Each row is followed by its class.
-7 -14 15 1 0 -5 15 -5 36 13 -11 -2 3 -3 -29 15 3 -3 -43 -16 -3 -5 3 -4 -17 -1 17 -8 -7 -1 -29 4 -36 11 | geri
5 21 43 6 20 -25 0 -8 29 15 -39 15 22 -16 29 -27 0 0 5 -1 -17 -22 -21 42 -4 -33 1 -25 -25 5 29 -9 29 18 | Pizu
4 -7 47 7 7 -21 7 1 34 23 -19 13 -1 -7 2 -26 0 -9 -2 -12 -6 -11 -28 28 -12 -14 -1 -10 -5 22 0 -7 -8 1 | Pizu
11 -14 -4 -5 -5 22 2 23 -16 29 16 -11 -13 47 -13 31 8 -15 -7 11 17 19 21 -12 -7 26 -20 7 10 18 -2 -1 -10 -22 | Pizu
5 31 -18 -6 19 36 18 25 1 -13 4 -21 -11 -11 -10 2 5 5 -14 7 -9 0 20 16 -8 -3 -7 6 -33 -4 3 -29 -24 -12 | dugu
-2 -46 -2 -11 -11 20 8 5 24 8 19 -29 -24 45 -66 34 -18 7 -46 -9 17 19 18 -33 -12 66 18 41 -17 -15 -32 -15 -38 -21 | dugu
-12 -3 16 2 1 -31 2 -20 41 4 -23 17 14 -4 -13 -6 6 -1 -14 -4 -9 -19 -16 22 -5 -19 18 -15 -6 5 -4 5 -4 24 | geri
-30 -38 6 -12 -11 31 15 -5 -23 -60 22 -21 4 12 -28 11 -33 36 -26 -6 -24 11 8 5 11 114 -2 20 -25 -30 2 -45 -45 -11 | Gesup
12 -19 53 10 -39 -56 -15 -10 78 31 -30 12 5 9 -28 -15 -11 -2 -17 6 5 1 2 -3 -48 -29 6 12 6 18 0 11 28 21 | vodof
-8 3 5 2 3 -24 15 7 -18 7 4 22 6 20 14 -14 21 -19 31 4 -3 -23 7 23 15 5 -8 6 7 11 21 -14 5 8 | Gesup
-5 -43 33 -5 -41 -16 -12 -10 20 8 -2 -11 10 12 -33 2 -16 0 -36 -50 6 -1 -18 -35 12 11 29 13 13 19 -27 61 -39 -11 | mot
1 -27 11 -1 11 -1 20 33 -52 12 28 1 -7 -8 29 3 23 7 -4 -29 14 -15 43 -16 34 17 2 27 7 6 -32 5 -49 -10 | Gesup
-5 -17 -5 2 3 16 10 7 -9 8 19 -12 -37 13 -12 22 4 -9 -20 -9 -2 6 -4 20 -6 56 12 24 -7 21 -8 -21 -32 -22 | Daf
-14 -45 5 -14 -44 23 -6 -11 -11 -30 5 -14 3 32 -58 -15 -37 19 -29 9 -9 14 -29 -38 24 60 -12 4 -17 -11 9 -1 -22 -14 | dugu
1 -1 -5 -5 18 40 28 25 -61 -47 3 3 18 7 42 -25 -1 20 7 26 -8 -8 55 5 37 12 -21 2 11 -8 2 -17 4 0 | mot
2 -37 -3 2 15 24 25 23 -41 -10 33 -13 -21 26 -1 -7 -2 23 -9 9 -3 11 31 4 18 80 -16 25 -6 -5 -4 -30 -33 -26 | vodof
11 -35 -16 -2 16 32 11 22 -40 13 18 -12 -5 14 13 -8 1 3 9 6 23 -4 49 -13 39 28 -6 19 -2 13 -24 4 -7 -21 | Fes
2 5 14 0 -21 -13 1 16 -29 4 8 28 11 9 27 -16 9 0 14 -6 -3 -16 -22 -9 35 -13 -8 -15 -2 2 21 22 -14 14 | Gesup
21 -35 9 5 -15 -42 -12 16 -12 37 -3 3 -6 -1 15 -15 33 -6 18 -22 29 -13 26 -22 10 -34 -16 19 43 29 -14 46 14 -10 | vodof
7 -61 31 3 -26 -27 -27 -1 7 41 11 -1 -4 13 -17 -1 -12 -13 0 -29 25 -17 -16 -54 26 -8 18 11 13 23 -17 68 -42 -28 | Fes
20 -29 18 -3 -13 16 -13 16 12 24 16 -11 -13 21 -33 29 -10 -1 -25 -18 17 23 12 -26 -19 26 5 25 16 15 -30 -2 -24 -19 | Pizu
-4 -4 24 -6 6 -18 15 12 -14 9 -2 21 14 2 22 -17 27 -3 16 -12 -2 -31 7 15 21 -8 -8 4 -2 7 11 11 -19 5 | Gesup
-17 49 36 6 -2 19 29 -22 39 -65 -54 14 56 4 16 -67 -44 5 -9 47 -60 -13 14 55 -16 -20 -7 -35 -45 -14 52 -42 48 30 | mot
-19 -14 16 3 -7 -32 4 -13 23 4 -21 21 11 37 -16 -3 16 -18 7 9 -3 -19 -5 14 -1 -5 -11 -8 13 0 2 -7 9 20 | geri
11 2 15 2 -6 -15 3 15 29 31 -10 -10 -10 -8 -24 -4 5 -11 -16 -4 16 -7 0 -8 -9 -26 6 12 -12 13 -20 -3 -10 1 | dugu
-13 -12 3 -7 5 28 35 3 12 -32 7 -14 0 2 -17 2 -11 10 -43 -7 -17 5 14 28 -1 51 20 22 -15 -5 -12 -31 -29 -6 | mot
11 -23 5 -7 22 39 5 10 -57 2 27 -4 -16 7 3 8 6 0 3 -13 5 5 9 -11 22 66 -3 26 20 -10 -27 -18 -29 -15 | pufe
-5 -19 -13 1 8 9 18 2 -16 -6 15 10 -3 43 -16 7 6 -7 -5 26 9 -1 34 -9 13 37 -12 10 22 -17 -18 -27 -7 -1 | geri
13 -42 12 -8 -30 -6 -24 9 -28 26 11 5 -2 31 -7 18 8 -22 13 -32 20 -1 -43 -36 21 33 -1 -1 34 11 5 39 -13 4 | pufe
7 13 26 1 -4 2 11 9 2 -5 -12 9 24 -8 7 -25 -14 2 -12 3 -13 -10 -41 11 17 -18 8 -33 -14 15 10 19 -17 19 | mot
19 14 17 5 4 -25 -12 11 4 32 -25 15 24 -33 51 -26 8 -20 27 5 8 -37 -39 5 26 -94 -1 -47 -21 29 24 53 14 5 | Fes
-4 -27 8 -4 0 15 -13 10 -31 6 20 -23 -16 -1 -1 15 -23 34 -36 -22 0 5 -35 -11 26 55 21 -4 -27 11 -23 21 -61 -14 | Daf
16 23 -8 22 18 -49 12 35 -40 78 -1 42 -12 17 51 -7 80 -62 51 8 36 -32 15 9 35 -105 -20 -10 45 54 -29 23 21 18 | geri
0 -41 28 -7 -4 0 -25 4 10 14 19 3 -13 -1 -9 31 12 0 -17 -41 -1 -5 -31 -2 -5 51 13 24 24 -4 -20 13 -45 3 | pufe
12 37 18 16 0 -53 -3 20 1 62 -17 25 3 -11 36 13 46 -42 26 -17 13 -25 7 7 -8 -96 5 -4 11 37 -9 23 21 26 | Gesup
-16 -1 6 4 -22 -13 -19 -5 -19 -6 -2 34 16 68 -8 -10 19 -19 28 27 -6 -12 8 0 26 7 -43 2 32 -5 7 -12 23 16 | geri
-5 2 14 -2 -1 4 2 -5 -12 -11 7 -11 -7 -17 -2 -25 -17 10 -13 -9 -14 -7 -34 0 26 14 0 -18 -37 0 4 12 -39 -17 | dugu
0 -58 1 -12 -37 20 -3 10 -23 -17 16 -16 20 51 -36 -4 -29 8 -9 -13 14 9 -7 -41 34 56 6 2 18 20 -3 42 -30 -15 | mot
4 7 31 -11 -4 4 12 -9 12 -7 -26 12 17 -16 24 -24 8 -18 3 -1 -12 -16 -15 32 -6 -4 -3 -10 -11 1 28 -8 16 11 | pufe
-13 -21 7 -10 -39 16 -15 -20 -3 -31 -10 -2 24 17 -3 -34 -44 22 -1 39 -11 0 0 -15 32 19 -11 -17 -26 -2 38 24 12 -14 | Fes
-10 -42 2 -5 -65 -16 -30 -4 -31 3 7 20 21 81 -9 2 -2 -7 26 -10 9 -2 12 -52 37 24 -19 2 30 9 24 61 14 2 | Gesup
7 -38 8 3 19 -5 11 7 33 38 19 -48 -20 -9 -47 34 -2 11 -51 -45 7 12 1 3 -26 46 33 37 -27 12 -48 1 -64 -39 | vodof
3 10 10 9 -16 -10 11 4 -12 14 -17 30 18 39 9 -35 25 -41 31 17 -2 -15 6 18 20 -36 -21 0 29 40 12 11 41 11 | mot
12 -43 -30 1 21 -12 6 25 -57 51 42 2 -53 39 -4 27 58 -35 33 -35 41 -13 -5 -19 46 15 -6 32 36 29 -29 28 -31 -33 | dugu
15 -14 -11 7 -5 -7 -2 24 -34 24 5 23 -1 37 31 -25 16 -24 43 41 28 -20 47 -23 34 -26 -33 7 40 11 8 12 35 -2 | Fes
-14 -1 9 1 -2 14 7 -4 -1 -34 4 6 6 21 -9 16 -12 11 -8 -10 -27 0 18 16 -6 63 2 17 -17 -29 15 -44 -5 14 | Gesup
24 -29 3 1 17 5 -8 33 -19 55 40 -12 -36 0 -2 56 29 -26 -1 -33 32 5 -5 -16 -4 32 22 30 31 24 -43 13 -51 -13 | pufe
10 20 23 8 18 -11 18 24 16 37 -13 -10 -29 -35 22 14 12 -15 -21 -15 4 -10 -14 26 -34 -38 21 -15 -23 39 -19 1 -35 8 | Daf
4 -4 17 2 -4 -3 1 15 -28 14 13 -1 3 0 13 -15 1 -1 6 -23 4 -10 -40 -3 45 -11 13 -15 -5 37 -12 54 -50 -17 | mot
-9 27 30 0 17 -39 14 -14 36 15 -44 -4 -5 -48 21 -20 0 6 -17 -1 -13 -27 -28 52 -27 -47 32 -22 -38 29 15 1 0 17 | Daf
1 -43 43 5 -30 -39 5 -7 22 12 -36 -1 19 11 0 -40 -5 4 -7 5 4 -12 27 -14 -6 -9 -23 0 7 6 6 22 28 2 | vodof
2 10 -9 13 22 12 17 26 -2 -8 -2 -25 -3 18 -7 0 -13 12 -3 12 -19 10 14 21 -21 24 -11 0 -26 -6 9 -46 -4 -1 | vodof
2 -20 15 -13 -21 24 2 3 33 -11 -15 -17 9 29 -35 14 -30 13 -36 6 -3 22 18 -13 -35 24 1 2 -11 -2 9 -13 -1 -6 | Pizu
-2 28 -23 4 13 50 1 33 -37 -30 -2 -16 11 -1 30 -6 -12 18 16 53 -12 0 28 16 24 2 -40 -11 -29 -13 15 -42 14 -4 | Fes
15 -53 5 -1 1 -8 -13 25 -35 35 22 1 -1 28 14 -11 9 -11 27 -1 39 -20 48 -36 40 8 -10 25 33 24 -23 34 -11 -19 | Fes
9 -1 29 3 29 -13 8 10 43 37 -5 -31 -27 -66 -22 21 10 8 -34 -38 10 -13 -18 14 -22 -15 33 12 -39 21 -43 7 -64 -12 | dugu
-9 19 19 -9 27 35 11 1 -11 -29 -3 -11 4 -41 22 1 -3 18 -24 -10 -33 0 -20 53 -3 54 -2 1 -33 -24 -3 -54 -20 15 | pufe
-15 -41 15 -15 -18 20 13 -20 42 -33 -21 -43 -1 0 -44 -17 -52 40 -58 -20 -6 6 32 -6 -27 74 28 21 -24 -12 -13 -7 -27 -19 | Daf
-6 -26 -22 -2 30 25 21 33 -66 -12 53 2 -31 47 -6 37 15 1 23 -18 1 -2 18 -5 21 83 0 32 15 -11 -4 -37 -57 -12 | Gesup
16 -8 40 13 13 -44 12 6 12 40 -22 7 -8 -23 12 -30 24 0 4 -3 10 -18 12 13 -6 -27 -10 16 8 13 -14 -4 10 4 | vodof
18 19 4 -3 22 9 18 18 -23 7 0 10 -14 -26 23 -13 19 -3 8 2 4 -15 -41 16 27 -26 -5 -23 -35 6 12 -4 -14 3 | dugu
6 -15 18 5 -31 -9 -10 16 -39 12 9 15 15 33 1 -6 2 -24 13 4 7 -5 -20 -24 36 -8 -11 -6 29 31 1 28 -3 6 | mot
11 30 -3 17 27 -2 13 13 4 18 8 32 -5 11 18 -5 33 -25 22 3 -4 -18 -10 45 17 -12 2 -8 -5 15 0 -25 -1 18 | geri
24 -29 25 4 8 -7 13 24 -19 62 12 8 -19 7 13 -11 28 -17 -4 -22 33 -3 17 -14 23 -7 -4 17 22 35 -35 24 -20 -22 | Pizu
17 -30 32 -4 -11 -11 -7 8 -3 39 1 9 -14 16 -11 16 6 -30 6 -34 18 -3 -55 -23 -3 5 20 -4 14 18 -7 25 -27 7 | pufe
-25 9 14 -3 -37 18 3 -31 12 -63 -39 3 43 7 -20 -36 -39 17 -11 31 -35 1 -34 6 15 -2 -16 -42 -39 -19 32 -18 17 6 | geri
